Each row has a class, written after it.
[ -7 -69  -2 -23  -1 -25 -10 -20  10 -15 -31 -40  15   9  10  23   2 -28
  19  -8 -29   8  28   4  10  -6 -22  16  23   1  22  21   1  17  12 -25
  17  -5 -26]	poteb
[  8  -8 -11 -21  -5  18  19  -4  12  -7  13   5   3   4  -7 -15   0  -8
   3  11 -23  -8 -10 -44   4   6   2 -20  -7  -5 -26   0   8 -20 -11   8
  -1  -5  -5]	mav
[ -2  35  -8  11  -4  10 -37   5   5  -9  18  21  26  -6 -29   7 -28 -14
   1  -6  -6  26  -3  16   6 -60 -30  21 -28 -25   0 -23  25  24 -22 -13
  38  42  -3]	mav
[ -3 -28   5   5  15 -19 -17   7 -15 -11 -19 -24 -10   9  10  15   8  10
  -4  -3   7   5  15  23   4  11   8  20   8  10  26   2 -12  18  33 -13
  -7   2 -10]	beg
[ 12  50  18  -6 -31  20  11  11  -6   8  16  34 -20  -6 -25 -16   8  11
  -7   9 -12   1 -27 -49 -47  28  22 -28  -8   1 -35   6  12 -21 -22  26
 -38  -4   9]	mav
[ -1  30 -12   3   6  24   4   4  15  -1  26  27  15  -2   1 -12 -15   4
   9   5   5   9 -20  -4  13 -29  -9  -9 -23 -26 -20 -28   3 -16 -15   4
  16  10   9]	gamuv
[  3 -58 -15 -39   2  34  54 -26  20 -16  16   7  18  -1  18 -50   5 -34
  11  29 -32 -25 -25 -85  28   9  11 -51   0 -44 -55  11  19 -79 -34  16
  12 -25 -13]	beg
[ 12  60   4  11 -37  30 -31   8  -4  -2  25  37  10   2 -38  -3 -30 -10
 -10   6 -20  23  -9 -31 -20 -21   8  10 -14 -47 -21 -18  37  -4 -49   6
  12  31  29]	gugu
[  1 -90   5 -20  -6 -41 -39 -23  10 -25 -45 -58  22   7   7  34  -8 -33
   9 -22 -29   5  52  20  24 -17 -32  34  43   4  53  21   4  49  24 -36
  40  -3 -27]	meker
[-10   3 -28  14  59  14  20   2  12  -7  18  10   8   5  39 -24  -1  16
   8   2  46  -4 -15  34  45 -38 -11  14 -43  -4   0 -35 -26 -15  39  -2
  11   5  -5]	Lik
[ -9 -29 -12   9  19 -22   2  -3   4 -10 -13 -19 -12   7  14   5   9  10
   6  -8  22  -2  12  29   1  -1   3  11   3  20  24   3 -24  16  43 -14
  -7  -8 -15]	poteb
[  1  13 -15  -9  24  41  62  -1   9  -3  38  27   7  -5  22 -49   4   9
   8  20  21 -16 -37 -45  20   2  10 -33 -29 -17 -45 -16 -15 -57  -5  26
 -21 -28  -5]	meker
[ -4 -72 -12 -13  15 -19  -3 -14   5 -10 -20 -32   4   8  22   8   2 -14
   6  -2 -11  -5  24   3  21   5  -7  20  17  -3  16  14 -10   6  31 -19
  11  -6 -16]	poteb
[ 13 110  37  39 -26  -7 -34  36 -41  17   1  27 -37 -18 -48  14  -1  38
 -20 -16  24  26 -15  22 -75  12  23   7  -1  27   2  -6   3  32  -1  15
 -47  22  23]	mav
[  6 -46 -19 -17   6  10   6 -26  27 -18  -1 -14  25  13  10  -5 -12 -30
   1   7 -10  -6  12 -11  35 -22 -14  -2  -1 -22  -1   2   8 -13  -2  -7
  38  -7  -5]	gugu
[-12 -46 -19  13  46 -29 -27   3  -2  -9 -28 -39   7  17  28  38  -1   6
   4 -15  23   3  35  74  30 -16 -24  49   1  36  55  -5 -31  57  64 -29
  23   9 -25]	mav
[ -3 -73  -4 -11  26 -30  -9 -12  11 -15 -32 -45   3   8  35  25   0  -3
   6 -10  15  -6  32  43  42  -5 -19  17  22  25  47  11 -29  25  59 -23
  21 -22 -23]	gamuv
[ -4 -19 -18  -5  11   3 -13  -6  20 -13  10  -5  33   3  -1  -4 -26 -23
  13  -1 -11  12   4  11  38 -46 -29   9 -11 -26   4 -18  10   6 -13 -20
  51  15  -6]	gamuv
[ -4 -16  15   8   4 -35 -26   5 -18  -2 -29 -29 -12  -5   9  21   6  -1
  -2 -13   3  13  19  26  -9   4  -3  28  20  22  38   7 -12  31  25 -16
 -13  -7  -4]	Lik
[  2   7  10  -4  -2  -8  14   5  -7   4 -12  -6 -16   4  11   6  11   8
   8   1  12  -2   2   4 -14  17  19  -3   6  13  -1  12  -9  -7  14   8
 -24 -17   5]	gugu
[ -2  78 -24  30  18  52 -10  15  18  10  50  61  20  -8  -9 -32 -22   5
  -6   7  23  17 -39  -9   9 -50 -10  -5 -55 -35 -32 -50  16 -26 -39  21
  15  40  25]	Lik
[ -3   3  -8   6  26 -14  -8   4   5  -9  -3 -17   1  11   7  17  -7   5
   3  -5  20   9  22  40  24 -19 -16  29 -21   5  24 -12 -16  21  29 -14
   9   7  -2]	gugu
[  7  -1 -11  -8   8  28  24  -9  15 -11  21  30   7  -1  10 -36  -1  -2
  -2  15   4 -13 -21 -41  17  -9  13 -26 -15 -31 -33 -13   5 -46  -9  13
   8  -1   7]	beg
[ 16 114  21   8 -29  35  28  21 -12  32  33  69 -32 -11 -28 -28   9  28
 -10  15  11   3 -55 -45 -61  30  46 -35 -25 -20 -68  -5  13 -42 -28  49
 -60   1  39]	gugu
[  3 -23  19  10  -6 -50 -51   3 -13  -9 -38 -37  -7   0  -7  44  -2   4
  -4 -33  11  18  44  60  -2 -12 -15  55  35  31  63   7  -9  70  45 -29
  10  12  -6]	meker
[ 12  83  17   9 -31  18  -7  18 -10  17  20  39 -10  -9 -27   0  -6  10
  -1   5   0  17 -23 -19 -36  -1  24  -4 -18 -17 -30 -13  17 -15 -29  18
 -26  17  33]	gugu
[  2  37  -4  13   4  29  17   9  -8  12  26  34 -15  -3   6 -34   3  15
 -17  13  10  -2 -34 -30 -10  10  22  -7 -22 -20 -24 -21   3 -32  -5  24
 -23  -4  20]	Lik
[  7   7   3   1 -28   9 -27   3  -2  -1   7  15  12  -1 -26   4 -18 -13
  -3  -1 -29  15  -1 -19 -11  -9   0   7  -1 -25  -4  -6  23   8 -34   0
  24  28  14]	vuvo
[ -1 -15  -6   4  21  -6   9  -2   4  -4  -8  -1 -10   2  27  -4   6   6
  -5  -1  23  -5  -6  12  15   0   6   5   7   6  12  -7 -16  -3  34   4
  -3  -9   3]	Lik
[ 10  46  12  -3 -12  20  36  12  -1   9  22  31 -16  -5  -4 -23   9  17
  -3  11   7  -3 -32 -40 -25  34  26 -30 -12   2 -33  -2  -8 -36 -21  31
 -35  -8  13]	vuvo
[  6 -61  14 -30  -8 -10  31 -16 -10  -7 -26 -35 -12  -4  17  -7  22 -13
  -1  12 -18 -20   1 -41 -20  46  14 -30  37  17  -5  45  -7 -22  10   7
 -26 -50 -30]	mav
[  4 -23   7  -2 -14  -9 -27   0  -6  -8  -8 -23  12   4  -9  15  -8 -15
   1  -9 -20  12  18   0  -3  -2  -9  26  18 -11  20   3  14  20   1 -13
  19   8  -1]	meker
[  2 -16  12 -16  -7 -11  29   0  -8   2 -14 -10 -16  -1  14   1  21  10
  11   2  -3 -13  -5 -15 -16  40  21 -16  18  26  -6  23 -17 -14   7  11
 -32 -25  -7]	vuvo
[  0 -31 -17 -20  -6  15   5 -16  21  -8  17   7  30  -2  -6 -13 -12 -36
  10   8 -31   5  -7 -38  23 -26 -19 -11 -12 -44 -29  -8  22 -24 -31 -11
  30  17  -4]	poteb
[-16  -6 -33  10  26  16   5   3  23  -2  20   5  20  15  11  -9  -7   4
   7  -1  22  -7  -1  19  37 -44 -10   8 -32  -9  -1 -25  -4   2  12 -11
  36  12  -4]	zurov
[-11 -64  -7   4  37 -38 -28  -6   2 -21 -39 -51   4  14  22  29   5  -3
  10 -16   2   5  43  53  26 -11 -22  28  17  17  41   8 -23  40  41 -32
  22   3 -32]	beg
[  6  51  27  24 -18 -13 -28  20 -27   4 -12   9 -28 -10 -27  13   6  20
 -16  -9   7  18   1   7 -50  20  19  -1  15   6   4   3   4  12  -6   3
 -30  13  13]	beg
[ -6  13 -15   0  16  28  31   5   8  11  31  24   5  -2  13 -29   1   6
   2  14  21  -9 -26 -23  18 -11   8 -17 -28 -17 -33 -16 -10 -38   3  14
  -2  -8   8]	zurov
[ -2 -34  -7 -16  12   1  20  -9   4 -10  -4  -9   1   6  19 -10  11  -8
  13  10 -10  -8  -6 -19  11   6   7 -15   9 -13 -16   8  -1 -28   7   0
   2 -14  -8]	beg
[  2  -7  -6   7  -3  -8 -53  -8  11 -10  -7 -13  27   4 -19  22 -25 -24
   5  -9 -22  22  29  25   7 -46 -33  27  -2 -28  12  -5  17  32 -29 -25
  44  28   1]	gugu
[ -2  -8   4  -4   2 -18 -15   7  -2 -11  -8 -12  -4   9  -2  14   4   1
  10  -5 -12  11   9   8   5   0   1  12   7   2   6  -3  -2  15  13 -10
  -3  11  -3]	beg
[  6  37  32  10 -11 -25   5  21 -24  11 -17   0 -40  -4  -8  14  22  34
  -3  -9  18   8  -6  13 -48  43  32   3  14  32   7  10 -20  13  27  10
 -57  -8   9]	poteb
[ 10   1  29   7 -32 -30 -53  -1 -18  -7 -34 -30 -10  -3 -31  40  -6 -10
  -6 -16 -18  24  33  19 -43   8  -7  21  34   5  24  26  13  41 -17 -15
  -4   5   0]	gugu
[ -7   2 -18   2  22  30  18  -2  18   7  24  20  10   0   8 -19  -2   3
  -4  11  12  -8 -17 -17  17 -15  -9 -22 -25 -30 -32 -16  -5 -27 -13  11
   9   1   1]	zurov
[ -5 -34   4  -6   3 -27 -23  -1  -7   0 -33 -24  -7   1  13  24   8  -5
   7 -13 -10  11  22  23   1  -4  -8  25  23  13  26  10  -1  24  21 -14
   5   1  -1]	Lik
[ -2 -52 -12 -17   4 -14 -16 -12  13 -21 -16 -34  18   9   2  18  -8 -23
  10  -6 -25   2  26   5  22 -15 -24  13   8   5  18   8   8  22   8 -22
  33   2 -23]	mav
[ -1   3 -22  -9   7  23   5  -7  21  -7  22  13  36  -1   2 -12 -14 -14
  19   3 -16   5 -10 -17  28 -38 -16   2 -21 -35 -23 -25  17 -15 -22  -2
  34  13   0]	meker
[ -8 -60   1  -6  12 -34 -20  -3  -2 -11 -27 -42   4   1  14  28  -5 -11
   8 -13   3   8  32  42  20 -11 -21  22  24  14  39  14 -13  32  33 -28
  25  -8 -16]	gamuv
[  0  72  26  36 -16 -28 -58  30 -20  13  -7   7 -23  -2 -27  36  -5  32
 -19 -25  38  30  15  56 -32 -16   1  44   5  27  44 -13 -14  63  32 -11
 -16  26  21]	zurov
[  5 -57  25 -29 -38 -21  -1 -10 -16  -4 -30 -32 -15  -6  -1   5  19 -28
   2   2 -46   1  10 -46 -24  41  13 -12  47   8  -3  43  12 -10  -9  -1
 -16 -36  -7]	Lik
[  4  95   2  32   3  20  -1  26 -12  14  29  48 -10 -13 -19 -11  -9  31
  -7  -3  33  14 -31  13 -25 -13   8 -10 -28  -8 -17 -31  -3  -8 -17  21
 -13  31  30]	vuvo
[  2 -83  -9 -36  -3 -15   2 -23  20 -16 -19 -39  21   7   9   9  -3 -35
  14  -1 -40  -4  21 -22  29   1 -20  -7  19  -4   6  22   6   3  -7 -14
  32  -7 -24]	vuvo
[ -1 -19 -10   7   3 -12 -49  -6   6 -12 -14 -19  22   2 -16  27 -17 -17
   3 -14 -15  15  24  29   3 -35 -30  23   4   1  19   1  15  42  -6 -25
  39  25 -16]	mav
[ 18  33  29  -3 -22  14  27   2 -15   6   0  14 -32  -7  -3 -16  14  11
 -16  10  20  -9 -19 -37 -36  42  34 -31  14   6 -15  18 -12 -36   5  32
 -51 -28  12]	gugu
[-10 -43 -10  -1   0 -25 -61 -11  25 -11 -23 -22  28  10 -10  29 -24 -25
  -1 -22 -15  18  39  42  36 -56 -39  46   7 -17  38   1  23  59   3 -32
  72  31 -16]	zurov
[  1  73  18  21  -1   8   0  23 -17   9   7  34 -25  -7  -9  -3  10  31
  -5  -3  29  14 -21   9 -30   5  23  -5 -12   9 -11 -14  -4  -8   7  20
 -34  13  16]	beg
[ -8   8   6  30  47 -37 -19  21 -20  -3 -27 -25 -28   4  19  27  11  37
  -3 -18  52   9  18  79   4   3   2  32   4  38  44  -8 -40  41  68 -11
 -20  10 -11]	beg
[ -2 -68  15  -4   9 -43 -10 -13 -11 -16 -51 -58 -15   5  10  31  18  -1
   1 -13  -6   0  40  24 -19  32  -7  10  45  33  34  35 -29  31  28 -23
 -25 -26 -32]	poteb
[  9   4   8 -14 -17   8  19  -4   1   8  -3  18 -13  -6  -7 -12   8  -2
   4   7 -17  -1 -16 -40 -22  24  17 -22  10 -12 -32  12   6 -30 -11  15
 -23  -6   6]	poteb
[-12 -17 -39 -17  29  49  53 -15  38  -6  42  31  42   4  22 -48  -7 -17
   3  28   0 -17 -30 -46  57 -36 -14 -35 -49 -52 -51 -33   5 -59 -38   4
  35  -6 -12]	zurov
[ -8   5 -21  21  30  -7 -20   2   9 -12  -2 -12   9  15  10  12 -15   6
   8 -10  30  11  20  59  25 -43 -16  32 -25   3  30 -22  -8  26  27 -20
  24  15  -3]	gugu
[ 15  55  31   8 -57   4 -23  16 -11  12  10  22 -21 -17 -47   4  -7   1
 -16  -2 -23  15 -14 -36 -58  24  20 -21  24 -12 -22  13  22  -3 -46  15
 -21   5  21]	gamuv
[  1  12  10  15 -10 -20 -47   6  -2  -5 -15 -15   3  -2 -22  26 -16  -3
  -1 -18  -7  26  19  34 -17 -16 -19  20  16  -1  23   0   5  41  -7 -18
  22  17  -3]	gamuv
[  6  -6 -17 -14 -23  27 -26 -14  23 -13  21   9  52   1 -24 -10 -29 -43
  19   0 -57  15   4 -43  16 -45 -30  -1  -3 -57 -31 -15  42 -11 -61 -13
  54  27   6]	meker
[  3  -9  -3  -4   4   8  -3  -4   2  -5   5  -2   8   9   6  -1 -10  -7
   2   7  -2   3   3  -3  15 -10   2  16 -14 -19   0  -7   1  -4   2  -2
  12   1   5]	gugu
[ 10  34  21  12 -21  -7 -29   9 -12  -2  -5  16 -13 -10 -22   7  -2   7
  -8 -10   5  12  -2   3 -21  -5  15   6   9  -7   4  -7  15   5   0   3
   0  26  18]	beg
[  0 -98 -30 -42 -13  12   3 -40  37 -29   5 -16  50   8  -2 -12 -16 -67
  23  12 -60  -5  11 -61  35 -27 -30 -15  15 -48 -30  17  29 -26 -47 -26
  54   0 -24]	poteb
[  9  82  28  33  -5  -7  -8  27 -27  18  -1  21 -39  -8 -17  11   9  38
 -16  -5  40  11  -8  32 -47  20  26   2  -8  16  -2  -4 -20   8  19  17
 -53   6  25]	gugu
[  6   6  23   1 -27 -35 -43  11 -10   1 -21 -18  -8  -2 -23  34  -4  -1
   5 -21 -17  23  23  17 -27   5  -5  24  17  24  32  10   2  45  -2 -16
  -4  20   3]	vuvo
[ 13   9  26   3 -20 -15 -18   0 -13  -3 -19 -15 -19   2  -9  14   0   1
 -13  -9   6   9  17   4 -25  12  10  10  22   8  21  17  -5  17  14   0
 -17  -9   3]	gugu
[  0 -12  21   7  -1 -14   0   7 -10   7 -21 -21 -32   5   5  11  21  20
 -13  -4  17  -7  11   6 -28  43  13 -13  24  27   7  27 -27   5  24   4
 -40 -28 -11]	zurov
[  6  79  40  43  -6 -26   1  43 -32  15 -11  17 -73 -12 -12   8  21  81
 -32  -9  68  -2  -9  43 -66  53  55  -7  -3  55  29   0 -37  24  44  18
 -77 -21  17]	gamuv
[ -8  -6 -38  -4  24  34  43  -7  28 -10  36  22  26   4  19 -37  -6  -9
  19  14  10 -16 -24 -21  39 -30  -2 -16 -31 -29 -29 -26   0 -40   0  11
  28  -3  -2]	meker
[  5  -8  15 -13 -25  -6   1  -6   0  -2 -10  -2  -5  -1 -12   6   8  -8
   5  -1 -21   5  -1 -26 -28  16   8  -4  17  -5  -9  17  10  -5 -14   0
 -11  -5   0]	poteb
[  1 -57 -28 -16  20  15  17 -28  26 -22  -1 -20  30  10  13  -7 -12 -32
  12  13 -16 -10   9 -15  37 -20 -17 -14  -6 -33 -18   2   4 -23 -15  -6
  41  -9 -15]	gugu
[ -2 -34   2  -9  -3 -25 -21  -4  -1  -8 -26 -27   3   8   4  32   0  -9
  11 -13  -9  10  23  26  -2 -10  -8  29  18  23  27  14   2  35  23 -19
  17   2 -16]	mav
